Below is a small trained network, with its code and all its weights. Each question gives an input and a class and asks what happens when units are switched off, that is, made to give their printed mean instead of their output.

import numpy as np


def w(rows, s, z=0):
    codes = np.array(rows[::2]) - 128.0
    scale = np.full(codes.shape[1], s)
    scale[-1] = z or s
    return codes * scale


def f(y):
    return np.maximum(y, 0)


def log_softmax(a):
    a = a - a.max(-1, keepdims=True)
    return a - np.log(np.exp(a).sum(-1, keepdims=True))


def net(x, mask):
    res = np.array(x, float).reshape(1, 3) / 4 @ E
    y = f(res @ A[0][:, :-1].T + A[0][:, -1])
    res = res + np.where(mask, y, B[0][:, -1]) @ B[0][:, :-1]
    return log_softmax(res[-1] @ U[:, :-1].T + U[:, -1])


A, B = {}, {}
E = w([
[10,142,211,52,148,130,254,139,143],'x0',
[223,80,82,12,254,34,149,72,129],'x1',
[183,23,67,139,72,218,217,113,21],'x2',
],0.0068)
A[0] = w([
[131,185,203,135,168,128,76,150,234,125],'n1',
[180,78,68,34,233,41,145,16,106,123],'n2',
[122,155,203,191,76,146,86,200,87,153],'n3',
[54,112,179,68,140,137,201,107,134,149],'n4',
[106,146,181,116,144,141,191,117,132,175],'n5',
[70,134,209,74,146,135,241,150,111,97],'n6',
[132,135,126,122,74,97,121,156,112,254],'n7',
[187,117,42,181,99,134,14,94,130,78],'n8',
[155,59,74,152,93,173,196,122,65,99],'n9',
[129,169,223,152,42,144,84,208,157,105],'n10',
[153,202,124,177,153,75,45,163,192,109],'n11',
[86,156,200,88,153,169,219,131,143,79],'n12',
[94,237,179,133,132,56,47,145,196,101],'n13',
[185,116,53,195,135,138,2,108,103,132],'n14',
[182,120,134,169,130,122,89,145,118,209],'n15',
[94,227,157,102,148,86,57,145,205,144],'n16',
[142,90,90,149,105,117,202,104,57,120],'n17',
[152,117,123,126,123,162,103,151,114,211],'n18',
[67,137,167,166,95,154,143,137,103,112],'n19',
[56,157,134,177,81,192,98,154,111,90],'n20',
[165,86,107,27,209,60,131,84,126,109],'n21',
[162,35,106,127,71,227,197,130,53,109],'n22',
[117,90,66,137,78,198,185,61,102,155],'n23',
[90,97,155,171,64,181,125,224,173,99],'n24',
[177,40,108,141,111,206,164,136,73,85],'n25',
[73,90,98,200,76,181,145,153,112,105],'n26',
[48,117,160,90,125,107,228,162,135,76],'n27',
[108,157,170,184,63,130,147,181,110,191],'n28',
[85,169,119,152,108,156,108,165,157,143],'n29',
[104,144,130,175,122,176,118,160,130,169],'n30',
[116,110,140,170,84,168,36,165,115,109],'n31',
[139,61,120,129,112,151,156,158,97,210],'n32',
],0.0069,0.0096)
B[0] = w([
[68,135,183,142,191,107,95,85,72,207],'n1',
[185,47,118,96,126,68,177,197,106,254],'n2',
[183,100,85,113,148,105,155,152,131,206],'n3',
[149,136,149,174,53,134,160,117,183,213],'n4',
[167,161,131,181,82,167,221,87,208,201],'n5',
[174,130,196,187,48,175,138,111,157,204],'n6',
[85,124,81,143,154,119,204,118,177,254],'n7',
[217,102,249,233,2,184,130,86,141,196],'n8',
[64,109,221,199,163,105,77,82,65,205],'n9',
[153,54,129,96,176,84,119,178,94,193],'n10',
[75,116,204,189,127,137,91,68,87,195],'n11',
[187,117,228,179,49,152,113,109,146,182],'n12',
[79,108,205,165,173,107,95,75,62,220],'n13',
[183,144,178,187,32,188,167,87,187,224],'n14',
[130,179,94,161,128,124,254,118,222,216],'n15',
[56,133,177,151,178,81,98,77,102,230],'n16',
[89,116,136,145,155,114,84,101,106,188],'n17',
[83,150,90,127,123,109,187,105,174,212],'n18',
[193,104,114,114,134,108,147,161,118,176],'n19',
[197,58,128,100,147,94,123,188,61,184],'n20',
[191,23,124,78,154,47,160,212,81,214],'n21',
[42,105,190,121,188,111,79,78,83,232],'n22',
[68,160,164,136,164,98,128,85,105,216],'n23',
[179,58,131,102,130,74,138,182,101,185],'n24',
[94,125,217,133,142,125,76,92,69,196],'n25',
[123,47,126,109,152,86,142,178,70,184],'n26',
[201,115,243,206,29,167,103,102,140,183],'n27',
[138,109,90,94,159,79,204,178,150,223],'n28',
[140,86,89,91,166,97,151,149,116,182],'n29',
[150,114,96,77,146,68,187,163,143,191],'n30',
[171,91,152,120,85,98,144,165,128,174],'n31',
[66,192,93,127,195,89,158,77,160,226],'n32',
],0.006,0.0096)
U = w([
[53,136,165,138,181,109,97,64,57,102],'0',
[193,81,108,96,146,85,143,243,95,111],'1',
[175,146,162,165,1,151,136,93,191,111],'2',
[78,192,57,113,173,113,171,113,232,254],'3',
[139,177,111,102,110,146,97,143,98,102],'4',
[135,155,106,102,92,140,76,165,112,101],'5',
[135,145,111,112,129,165,90,155,128,101],'6',
],0.012,0.0073)

Each question gives the input, the list of numbers given to net, and the class t.
The units are the neurons (one row each of A and B). Each row of codes is followed by its name. A weight is (code - 128) times the scale printed after its matrix; where a second scale follows, it is the last column's (A, B and U).
mask holds one flag per neuron, in row order. A switched-off neuron (its flag False) gives its mean, the last column of its row in B, instead of its output. The means were averaged over made-up inputs and are rounded, as every weight is.
A unit's drop is (log p(t) with every unit on - log p(t) with that unit switched off) / (log p(t) with every unit on - log p(t) with every unit switched off).
The circuit of an input: a set's keep is (log p(t) with only the set's units on - log p(t) with every unit switched off) / (log p(t) with every unit on - log p(t) with every unit switched off). Starting from the 12 units with the biggest drops (on a tie, the unit counted first), units are removed one at a time, each time the one whose removal leaves the highest keep (on an exact tie, the one counted first), for as long as the keep stays at least 0.8.
units of the circuit, in order: the units of the circuit, biggest drop first
most important unit: the unit with the biggest drop
k most important neurons: the k neurons with the biggest drops, biggest first
drop of u: that unit's drop, to one decimal
input [-6,5,6], class 0: units of the circuit, in order	n9
input [7,-6,-5], class 2: 2 most important neurons	n27, n6
input [-7,-7,-2], class 1: 2 most important neurons	n10, n20
input [3,-8,8], class 0: 3 most important neurons	n22, n9, n23
input [-8,7,-3], class 2: 2 most important neurons	n14, n8
input [2,6,-3], class 1: 2 most important neurons	n21, n2
input [8,-8,6], class 1: 4 most important neurons	n26, n20, n24, n28
input [-3,-3,-2], class 3: 2 most important neurons	n2, n21
input [-6,-1,6], class 0: 3 most important neurons	n22, n9, n25
input [4,6,7], class 0: 2 most important neurons	n22, n9
input [5,-8,8], class 0: 4 most important neurons	n22, n9, n23, n2
input [8,-6,5], class 2: 2 most important neurons	n6, n27
input [-7,5,5], class 2: 2 most important neurons	n14, n8
input [-7,1,-5], class 2: most important unit	n14
input [0,-6,7], class 0: drop of n9	0.2
input [-8,0,-7], class 2: drop of n23	0.4
input [-2,-3,0], class 3: drop of n21	0.3
